In the rows, 128 means zero.
Rows lie near named flat spaces through zero. A row that begins with a name and a colon came from that space; any other row is followed by the name of its block's space that it lies nearest.
mg_qb: [135 137 148 133 113 133 129 101 168 108 144 100 129 148 122 140 121 128
 103 138  83 137 109]
fg_gs: [138 137 140 135  90 111 118 125 169 126 108 144 108 139 139 150 129 162
 114  85 109 114 129]
mg_qb: [115 146 103 135 157 137 154 109  71 208  68 137 143 107  96 137 143 127
 163 112 134 164 155]
hg_mz: [132 135 129 127 147 103 118 128  91 127 137 107 141 112 110 149 134 111
 122 177 158  89 138]
bp_jb: [ 98 135 161 143 154 134 144 129 135 155 105 145 141 119 139 140 148 157
 142 107 111 134  97]
mt_mq: [148 153  79 164 107 117 117 118 101 169  85 121 128 132 114 140 119 107
 124 121 143 142 154]
mt_mq: [101  93 198  89 130 143 147 149 136  68 119 143 165 139 121 146 125 150
 112 157 100 121 108]
mg_qb: [139 141 137 120 140 158 145 113 130 156 117  98 139 141 149 146 121 157
 142 142 121 131 118]
hg_mz: [126 113 133 110  92 169 109 120 168  99 162 102 148 179 157 122  90 122
  91 161  81 171 131]
hg_mz: [131 116 135 107 103 136 131 135 172 108 173 143 113 152 148  89 111 114
 122  97 120 156 129]
bp_jb: [ 99 133 160 117 137  87 107 116 105 158 130 132 163 119 134 161 146 138
 108 165 161 120 147]
bl_gt: [117 126 156 105 139 117 132 114 118 148 102 132 140 114 130 160 148 175
 135 135 140 117 137]
fg_gs: [136 126 122 139  92 121 126 142 144 115 139 149 120 153 150 113 108 113
 106 103 126 137 125]
mt_mq: [104  74 113 102 143 170  95 140 118  84 109 128 139 107 155 124 142 183
 137 170 133 144 131]
bp_jb: [125 133 145  79 168 113 156 137  71 165 148 136 135 105 113 136 136 122
 160 143 169  88 158]
bp_jb: [111 125 128 145 106 134 103 101 136 129 115 117 145 144 153 159 125 157
  87 153  86 152 120]
bl_gt: [121 141 139 136 123 127 124 144 136 139 157 132 134 147 136 126 111  98
 118 125 115 120 127]
bp_jb: [129 127 124 119 123 102 117 122 132 131 129 137 122 116 111 118 140 119
 131 118 156 136 151]
hg_mz: [132 129 155 122 126 157 129 122 173 109 115  99 143 144 113 135 122 135
 133 137 101 143 117]
fg_gs: [106 123 149 116 166 168 116 107 157 145 121 100 133 111 151 148 154 196
 155 142 101 132 109]
mt_mq: [121 129 121 150 140 125 115 132 143 142 103 141 111 106 152 131 154 172
 148  98 143 120 111]
mg_qb: [104 112 156 113 140 149 116 127 138 117 139 119 149 133 159 144 131 164
 119 160 110 129 113]
mt_mq: [131 134 110 166 100 132 111 135 124 110  75 124 138 138  89 155 116 107
 105 134  87 129 134]
mg_qb: [105 115 129 140 119 122 150 105 112 135 145 146 156 150 163  96 119 108
  91 140 136 205 104]
bl_gt: [160 127 118 113 117 106 141 108 139 102 143 114 108 123  95 105 129 105
 128 124 152 134 138]
bl_gt: [105 141 129 145 145 138 117  97 151 154 132 117 117 114 116 138 149 143
 132 113  71 145 119]
fg_gs: [121 124 112 142 104 142 109 174 131 120 147 160 111 147 161 125 103 119
 118 100  97  99 130]
mg_qb: [108 115 159  89 155 144 148 138  84 146 138 132 162 133 166 148 123 158
 132 170 145 114 126]
bl_gt: [129 162 115 163 102  70  96 112 132 164 148 131 121 133 120 140 130  89
  95 117 140 120 150]
hg_mz: [130 113 152 133 129 123  93 120 171  64 124  95 128 114 120 154 148 163
 112 166 118  97 104]
hg_mz: [112 129 121 128 150 116 125 123  78 143 144 124 145 116 119 137 131 105
 118 168 134 119 138]
hg_mz: [151 137 129 141 120 130 122 131 143 115 110 103 133 136 127 140 122 130
 128 142 146 113 120]
mg_qb: [110 125 102 149 116 131 104 145 105 157  56 161 131 114 126 153 139 157
 137 101 124 132 153]
fg_gs: [112  99 178  69 125 159 150 150 120 104 167 142 149 158 186 144 102 169
 112 156 103 106 116]
bl_gt: [ 97 122 121 105 147 116 122 115  78 167 164 146 131 113 149 136 137 137
 119 146 122 125 150]
fg_gs: [114 123 138  97 144 112 165 148  45 147 117 164 147 116  95 143 122 103
 133 138 134 102 156]
mt_mq: [ 98 139 125 168 126  90 103 118 136 152 120 159 114 106 128 138 158 138
 114  92 111 129 121]
fg_gs: [122 125 166 102 133 112 153 119 146 114 119 141 127 116  78 127 144 124
 138 105 116 132 133]
fg_gs: [125 126 105 152 132 135 138 138  96 123 110 141 122 121 121 129 125 119
 126 123 107 121 116]
mt_mq: [167 114 107 115 100 139 199 128  70  96 115 135 141 163 118 102  82  81
 105 144 140 161 120]
bl_gt: [144 103  98 111 114 160 158 148 104  98 158 145 114 150 156  86  93 107
 123 123 121 144 120]
bp_jb: [116 122 130 114 147 156 137 121 137 147 148 124 134 132 152 102 128 135
 146 126 131 164 121]
mg_qb: [114 136 135 171 121 128 116 164 127 119 132 137 151 150 140 129 109  87
 107 138 120 119 105]
hg_mz: [133 123 105 163 107 130 106 143 137 104 133 130 123 141 157 119 115 120
 105 132 128 129 110]
fg_gs: [110 133 136 118 141 122 160 122  86 175  98 158 140 119 123 140 137 141
 140 108 128 140 138]
mg_qb: [154 138 117 124 102 110 124 151 123 139 128 143 110 138 153 137 114 136
 129 105 162  89 146]
bl_gt: [134 140 156 112 127 137 153 119 136 130 115 118 132 136  95 152 123 130
 131 123  88 116 130]
bp_jb: [126 114 128 107 110 124 150 104 125 115 131 149 111 129 122 124 128 144
 111 106  91 149 130]
bl_gt: [145 131 154 114 118  71 132  89 170 108 125 121 119 110  85 114 160 125
 125 113 177 149 134]
bp_jb: [113 141 129 190 111 118  95 136 168 129 101 134 135 136 145 133 136 129
 110 108 120 144 100]
bp_jb: [120 146 105 168 116 125  93 127 116 160  75 126 134 123 127 171 134 147
 120 128 111 117 141]
hg_mz: [113 108 147  99 150 146 144  94 138 112 148 113 135 119 123 115 142 146
 129 150 107 164 114]
mt_mq: [119 136 177 107 145 127 161 136 105 137 131 129 153 136 126 160 122 135
 126 148 116  93 117]
bp_jb: [122 143 141 130 131 120 129 125  76 142 166 111 147 147 160 181 105 128
  84 188  95  71 119]
bl_gt: [154 143 143 117 125 157 146 127 167 122 134 101 115 146 123 134 113 137
 145 114  98 110 117]
fg_gs: [120 133 130 129 147 134 118 113 135 146 113 114 129 111 121 140 147 152
 144 131 125 130 130]
bl_gt: [120 130 146 108 144 118 136  96 149 131 157 119 118 113 103 118 147 126
 133 123 113 143 130]
fg_gs: [138 129 142 120 102 135 126 157 164 112 166 141 111 158 164 119 103 127
 120 100 114 104 120]
mg_qb: [124 155 170  97 103  68 165  88  96 167 172 142 143 154 113 160 113  97
  75 135 107 122 151]
mt_mq: [147 121 120 125 128 140 127 133 152  89 156 115  99 125 127 113 124 128
 133 123 112 105 113]
bl_gt: [129 115 105 151 131 151 119 145 118 110  86 127 133 121 131 128 130 140
 137 135 132 133 116]
bp_jb: [116 117 152 112 145 147 163 135 123 129 120 145 136 128 134 119 130 142
 145 114 120 140 110]
mt_mq: [138 151 127 111 148 113 115 123 103 199 109 116 131 111 160 167 145 180
 159 136 189  87 157]
hg_mz: [135 135  99 157 102 114 140  87 120 152 121 127 137 150 157 107 120 116
  95 127 146 201 116]
hg_mz: [142 130  99 120 119 124 139 131  91 158 116 147 113 126 151 131 121 144
 135 111 150 119 147]
mg_qb: [126 112 137 129 132 169 109 148 149  97 106 111 136 132 153 148 125 173
 135 149 109 109 108]
mt_mq: [137 143 175 111 106  87 138 124 169 117 159 137 121 142 110 131 127 111
 112 103 130 108 130]
hg_mz: [101 118 130 100 152 140 126 149  87 137 170 140 137 122 121 126 119 102
 132 152 106 108 151]
fg_gs: [136 130 143 107 123 123 154 136 114 134 149 137 135 145 144 122 111 117
 124 128 145 123 129]
mg_qb: [120 129 140 139 124 138 117 134 137 115 112 121 137 133 117 151 125 133
 119 137  95 115 121]
bp_jb: [120 116 159 105 159 169 170 130 124 122 103 126 139 122 122 135 134 163
 157 127 100 130 102]
mt_mq: [123 132 132 144 148 153 121 137 166 133 125 119 120 121 138 113 139 141
 158 107 125 134 106]
[139 137 116 134 149 133 119 149 110 120 139 113 113 111 106 140 127 113
 145 141 120  70 132] | fg_gs
[138 141  91 167 115  93 114 138  87 149 106 146 119 119 145 141 130 123
 115 122 164 104 132] | hg_mz
[111 130 140 144 128 135 111 129 125 137 111 118 157 138 149 155 126 143
 112 157 122 131 118] | bp_jb
[130 131 117 119 123 123 141 108 113 163 119 137 128 130 146 125 130 144
 130 116 145 156 140] | mg_qb
[109 134 152 135 129 153 127 150 162 141 164 137 134 155 172 117 112 127
 128 110 102 133 105] | bl_gt
[122 127 166 132 126 101 124 139 167 102 132 132 146 130 107 109 138  99
 126 125 165 141 118] | bl_gt
[127 118 120 135 141 141 113 137 134 107 123 125 108 108 141 138 142 165
 139 127 113  95 111] | mt_mq
[110 131 137  91 153 120 141 111  88 159 202 122 140 131 135 119 120  96
 118 165 126 130 146] | mt_mq
[ 91 125 161 124 136 108 151 122  94 140 139 157 156 131 122 139 130 112
 101 139 104 140 119] | mt_mq
[147 165 130 152  96  72 149 113 117 154 130 143 118 143 100 142 117  84
  98  97 124 115 136] | mt_mq
[115  90 147  94 127 152 165 150  86  80 161 147 154 153 152 112  97 112
 101 168 112 136 108] | fg_gs
[171 101 125  97  74 133 198 143 106  72 106 163 123 167 127 101  84 111
 106 103 136 151 122] | bl_gt
[134  93 115 138 101 142 151 160 122  76 105 165 136 148 152  85 108 115
 116 114 154 169 103] | bl_gt
[132 132 182  84 126  95 157 120 162 128 189 140 125 141 137 104 128 117
 127 107 159 128 127] | mt_mq
[165 117  90 124 107 164 108 161 107  96 145  98 127 157 179 136  84 132
 116 177 143  87 132] | hg_mz
[103 131  93 118 163 115 135 153   4 192 115 155 160 104 104 137 124  80
 144 165 169 114 182] | fg_gs
[112 151 155 155 116  91 117 112 158 142 118 134 138 130  96 143 141 107
 108 109 112 140 127] | bl_gt
[146 128 110 128 149 156 143 136  95 130 109 105 133 124 136 136 121 139
 148 155 142 110 119] | hg_mz
[134 122 101 112 120 152 143 126  94 143 120 136 122 136 136 132 111 136
 129 125 104 135 146] | bp_jb
[100 124 145 120 150 135 114 109 159 140 108 125 133 104  98 126 160 147
 151 116 113 160 136] | fg_gs
[158 122 104 133 119 134 166 131  97 109 115 133 114 134 136 115 113 125
 126 122 138 125 110] | mt_mq
[134 130 133 122 155 131 167 127  97 116 138 116 138 121  83 111 124  80
 138 148 128 129 119] | mg_qb
[118 139 140 130 134  92 118 130 112 148 144 136 135 121 129 139 136 116
 119 137 155 106 138] | bp_jb
[126 118  93 115 120 118  71 120  99 139 111 117 126 107 134 164 140 163
 120 166 146 104 178] | mt_mq
[123 122 145 129 130 120 137 112 162 105 131 129 125 122 101 105 142 116
 128 113 122 160 114] | bl_gt
[174 135  89 162  89 109  96 158 144  77 106 115 105 132  90 125 111  84
 120 124 153  90 143] | bp_jb
[147 122 140 115  88  99 124 122 158  92 149 127 133 152 124 110 113 101
  97 133 157 148 137] | fg_gs
[154 117  89 137 118 125 147 138 110 108 109 144 109 121 116  90 124 105
 140 105 164 147 129] | mg_qb
[134 146 115 152 109 119 110 122 160 151 155 129 109 144 167 119 122 130
 117 100 127 134 121] | bl_gt

Each name stands for a flat space through zero: a line, a plane or more. A row that begins with a name and a colon came from that space; any other row is followed by the name of the space it lies nearest, among the names in its block.
zc-hb: [152 123  87 132 123 113 136 138 121 127 140 136 134 103 119 133 135 114
 126 118 137 123 148]
zc-hb: [141 116 113 127 106 130 124 154 153 100 117 127 146  97 112 147 108 133
  95 113  94  80 142]
lc-sn: [140 142 115 123 120  97 120 140 135 129 142 135 103 124 144 146 116 164
 164 105 142 149 113]
nl-dn: [152 132  88 121 103 101 129 141 121 128 133 116 142 108 132 125 139 118
 136 112 135 124 126]
gb-zn: [134 124 136 115 148 145 119 138 126 158 136 137 133  95 130 133 108 128
 139 148 138 101 152]
gb-zn: [122 128 134 129 137 116 134 156 142 119 124 139 132 127 108 117 140 138
 114 113 129 137 145]
cq-bt: [105 133 117 125  83 115 131 194  91 192 152 130 113  89 115  86  72 122
 148  98 114  90 120]
zc-hb: [134 126 107 125 117 134 137 130 140 117 134 110 127  85 135 140 121 107
 112 118 110 140 138]
cq-bt: [175  93 140 157 150 185 113 104 160 106  93 154 132 138  89 183 128 123
  83 162 131  51 157]
lc-sn: [137 123 129 137 136 119 124 121 130  78 111 145 133 183 108 137 159 152
 109 123 140 119 135]
cq-bt: [125 122 131 145 115 145 119 126 121 109 118 143 122 147 106 153 106 141
 110 128 112  81 122]
nl-dn: [ 89 152 156 100 171 121 126 137 135 117 141 127 155 139 142 136 138 178
 127 140 127 156 131]
cq-bt: [127 121 128 109 141 125 139 153 122 158 148 126 126  98 140  90 122 114
 137 127 138 137 159]
lc-sn: [163 107 114 123 150 129 132 137 124 198 164 146 121 118 152 111 106 133
 162 148 157  99 143]
nl-dn: [133 133 128 105 133 117 117 103 121 127 142 127 107 116 175 130 106 134
 174 136 136 145 129]
lc-sn: [124 167 135 129  98  91  98 158 115 170 108 129 118  97 109 133 127 133
 189 105 156 145  90]
gb-zn: [130 137 124 131 111 120 123 113 123 131 123 114 133 148 138 132 136 130
 139 129 129 134  94]
zc-hb: [119 142 130 120 112 116 123 153  92 160 131 124 122 129 120  97 130 122
 152 119 153 128 121]
gb-zn: [135 136 138 141 109 129 111 112 141 131  96 117 139 130 117 145 139 117
 134 133 124 123  94]
zc-hb: [138 111  77 186 136 134 174 125 107 187 182 151 114 180 105 132 136 132
 105 125 140 134 100]
nl-dn: [130 114 165 125 115 167 111 141 116 163 109 124 119 132 117 108 102 115
 127 146 131  68 128]
cq-bt: [115 143 124 101 132 113 126 151 107 118 130 117 157 117 126 110 148 130
 126 126 139 132 146]
nl-dn: [111 133 120 157  75 120 136 126 129 110 116 115  98 141 115 130 113 117
 117  91  94 145  84]
cq-bt: [118 115 146 152 134 149 125  91 138 100 109 148 124 155 115 148 117 124
 110 143 103 109 122]
nl-dn: [169  95 126 142 105 145 119 152 117 164 110 145 115 122  98  98 114  94
 128 130 147  53 152]
lc-sn: [ 98 130 160 139 137 125 132 111 135 129 112 137 120 139 123 103 133 109
 135 130 117 162 122]
zc-hb: [135 128 117 115 130 128 114 165 103 113 133 151 135 125 102 141 114 157
 121 124 142  69 162]
zc-hb: [134 125  99 152 119 103 140 139 103 158 138 152 129 133 101 105 138 106
 140 117 144 126 129]
cq-bt: [100 151 116 114 108 104 129 141 122 145 137 104 164  97 141 121 121 125
 137 121 100 141  98]
cq-bt: [125 127  94 140  94  99 143 129 122 165 159 130  97  94 153 112  84 109
 165 102 105 149 105]
gb-zn: [109 151 118 115 116 123 120 187 110 172 137 123 158  62 100 131 107 128
 130 119 123  99 133]
nl-dn: [153 132  85 126  57 113 124 114  89 125 118  90 114 112 144 108 133  72
 148 108 132 128 102]
nl-dn: [127 134 121 118 161 110 135 105 118 107 141 135 137 158 144 123 164 139
 138 139 153 167 140]
gb-zn: [103 153 134 122 128 126 119 147 124 145 136 125 139 104 122 152 110 153
 137 126 119 128 110]
cq-bt: [107 145 117 107 119 111 137 130 113 119 149 103 134 132 157 118 131 140
 133 118 120 161 112]
lc-sn: [117 128 164  88 169 190 126 144 130 177 151  92 162 113 156 133 117 151
 103 178 133  95 138]
zc-hb: [135 118 115 158 149 109 141 115 133 133 136 165 130 167 110 129 145 138
 130 129 139 136 126]
cq-bt: [153 111 139 130 124 175 118 179 142 179 129 125 133 102 101 147  95 145
  99 139 129  43 137]
gb-zn: [142 106 118 152 115 142 138  91 141  71 107 134  99 132 119 137 133  89
 101 118 109 139 147]
lc-sn: [133 112 107 118 125 128 137 117 118  97 149 134 115 126 151 124 104 127
 122 124 111 114 154]
lc-sn: [141 118  69 165  93  89 152  82 126  62 118 136 118 138 119 126 156  75
 115  96 104 173 125]
cq-bt: [139 121 149 121 146 154 123 129 130 125 104 117 147 136 110 118 164 110
 103 149 151 116 150]
zc-hb: [116 113 155 158 106 127 143  88 197  83  87 109 112 133 135 119 138  90
 100 108  69 187  99]
nl-dn: [143 133 161  83 133 148 100 132 138 106 107  93 143 137 156 133 139 155
 128 148 145 104 132]
gb-zn: [186 111  44 165 140  53 151  92 126 115 159 186 110 158 133 131 161 123
 172 107 166 170 140]
zc-hb: [182 102 119 136 136 128 118  72 140  96 105 135 136 188 145 136 165 123
 131 155 152 106 125]
gb-zn: [193  89 104 161 118 125 133 127 201 115 113 147 101  98 119 153 118 114
 114 107 114 115 146]
gb-zn: [ 99 132 173 113 157 139 127 166 139 185 139 129 152 135 128 103 115 163
 128 145 126 110 120]
gb-zn: [ 93 135 160 124 142 148 126 151 130 124 115 133 137 107  99 125 120 126
 104 130 113 121 149]
cq-bt: [128 134 133 137 130 106 123 131 135 139 120 145 122 125 119 123 133 128
 152 120 138 145 122]
gb-zn: [137 125 109 139 111 116 134 113 123  96 119 126 120 140 123 126 146 110
 121 114 128 143 128]
zc-hb: [136 113 109 161 148 129 147 110 138 143 147 153 136 157 118 144 131 137
 113 139 122 122 118]
nl-dn: [121 132 115 134 142 128 139 125 128 134 137 130 145 116 120 136 139 120
 117 133 125 142 132]
lc-sn: [108 120 174 113 135 177 115 130 106 129 118 126 108 133 126 116 100 124
 118 149 129  90 150]
zc-hb: [136 125 151 106 151 172 113  85 109 105 127 114 117 161 160 150 130 140
 128 168 149 112 136]
lc-sn: [128 129 133 143 124 160 136 118 147 111 115 102 124 132 115 155 146 119
  87 127 118 146 113]
lc-sn: [140 126 131 125 116 165 120 124 104 145 124 111 113 115 126 136 120 106
 125 141 143 104 131]
nl-dn: [144 144  89 107 139  87 135 130 118 105 143 114 167 148 143 126 183 147
 131 124 157 160 129]
lc-sn: [151  98  94 130 146 140 155 104 134 122 156 126 143 136 151 124 134 113
  99 145 118 119 151]
nl-dn: [124 133 135 121 123 151 126 122 110 133 117 102 148 136 124 121 150 109
 110 145 135 120 120]
[132 145 139  83 152 149 112 134 123 133 149 102 134 114 167 156 120 170
 140 150 150 124 135] | zc-hb
[107 140 140 112 135 132 131 153 161 122 144 111 132 104 145 151 106 169
 113 116  99 143 119] | lc-sn
[134 131 122 126 125 138 136 117 111 144 141 108 110 140 145 121 140 119
 135 131 148 154 116] | zc-hb
[149 132  90 114 143 134 133 150 102 123 163 133 121 112 127 155 128 150
 121 124 159 116 163] | zc-hb
[104 137 113 133 135 112 143 135  82 154 143 139 147 139 109  92 149 106
 133 131 143 140 133] | nl-dn
[136 126 123 114 131 136 126 150 132 126 137 126 122  96 130 136 113 134
 123 123 129 117 153] | gb-zn
[155 120 123 117 118 135 119 125 121 125 116 117 129 124 133 120 138 110
 131 135 146 108 140] | nl-dn
[118 115 115 147 118 137 147  89 127  67 111 122 133 148 117 124 152  87
  84 125  98 147 137] | lc-sn
[131 104 102 167  97 157 155 106 115 111 127 124 100 133 106 124 122  74
  85 116 102 125 130] | zc-hb
[111 145 136  78 136 139 121 157  77 182 163 100 151 124 162  97 115 148
 151 153 154 102 128] | gb-zn
[144 120 102 156 103 119 147 129 104 161 138 125 112 164 116 100 148 107
 130 115 149 137 103] | zc-hb
[148 128 112 141 106 128 126 108 119 109 131 129  71 135 138 147 118 124
 147 108 142 151 120] | lc-sn
[151 122 107 143 130 124 146 129 143 146 151 119 120 164 138 137 147 152
 118 121 142 146 102] | zc-hb
[126 128 143 116 141 155 125 102 131 118 130 111 122 133 153 144 125 132
 123 147 126 136 126] | zc-hb
[150 115 101 140 151  86 141  99 126 121 134 156 152 176 133 104 172 124
 143 137 151 146 133] | lc-sn
[130 129 120 123 139 116 130 142 116 140 136 140 137 123 121 114 136 127
 135 129 144 126 146] | gb-zn
[146 113 122 133 138 124 131 151 114 146 125 150 141 138  99 101 146 117
 122 132 154  96 158] | nl-dn
[ 87 133 133  98 139 146 142 133  66 154 168 115 136 141 154  86 110 126
 129 148 129 119 139] | gb-zn
[160 114 111 140  92 128 127 122 147 161 126 106 130 125 146 129 115 116
 134 127 115 103  88] | gb-zn
[110 149 128 128 114 107 121 126 131 142 106 112 175 102 118 121 147 102
 135 132 112 141 101] | cq-bt
[108 145 140 107 151 114 128 125 137 113 134 118 150 135 147 129 146 153
 131 133 127 162 124] | cq-bt
[ 65 159 155 105 134 125 124 171 116 139 132 120 156  90 113 119 109 145
 121 122 102 134 130] | nl-dn
[131 132 106 135 143 101 132 121 119 171 142 147 156 104 128 118 134 108
 159 142 137 136 128] | zc-hb
[155 111 138 127 114 129 125 153 150 129  95 116 142 125 107  96 156 104
 108 121 138 107 142] | gb-zn
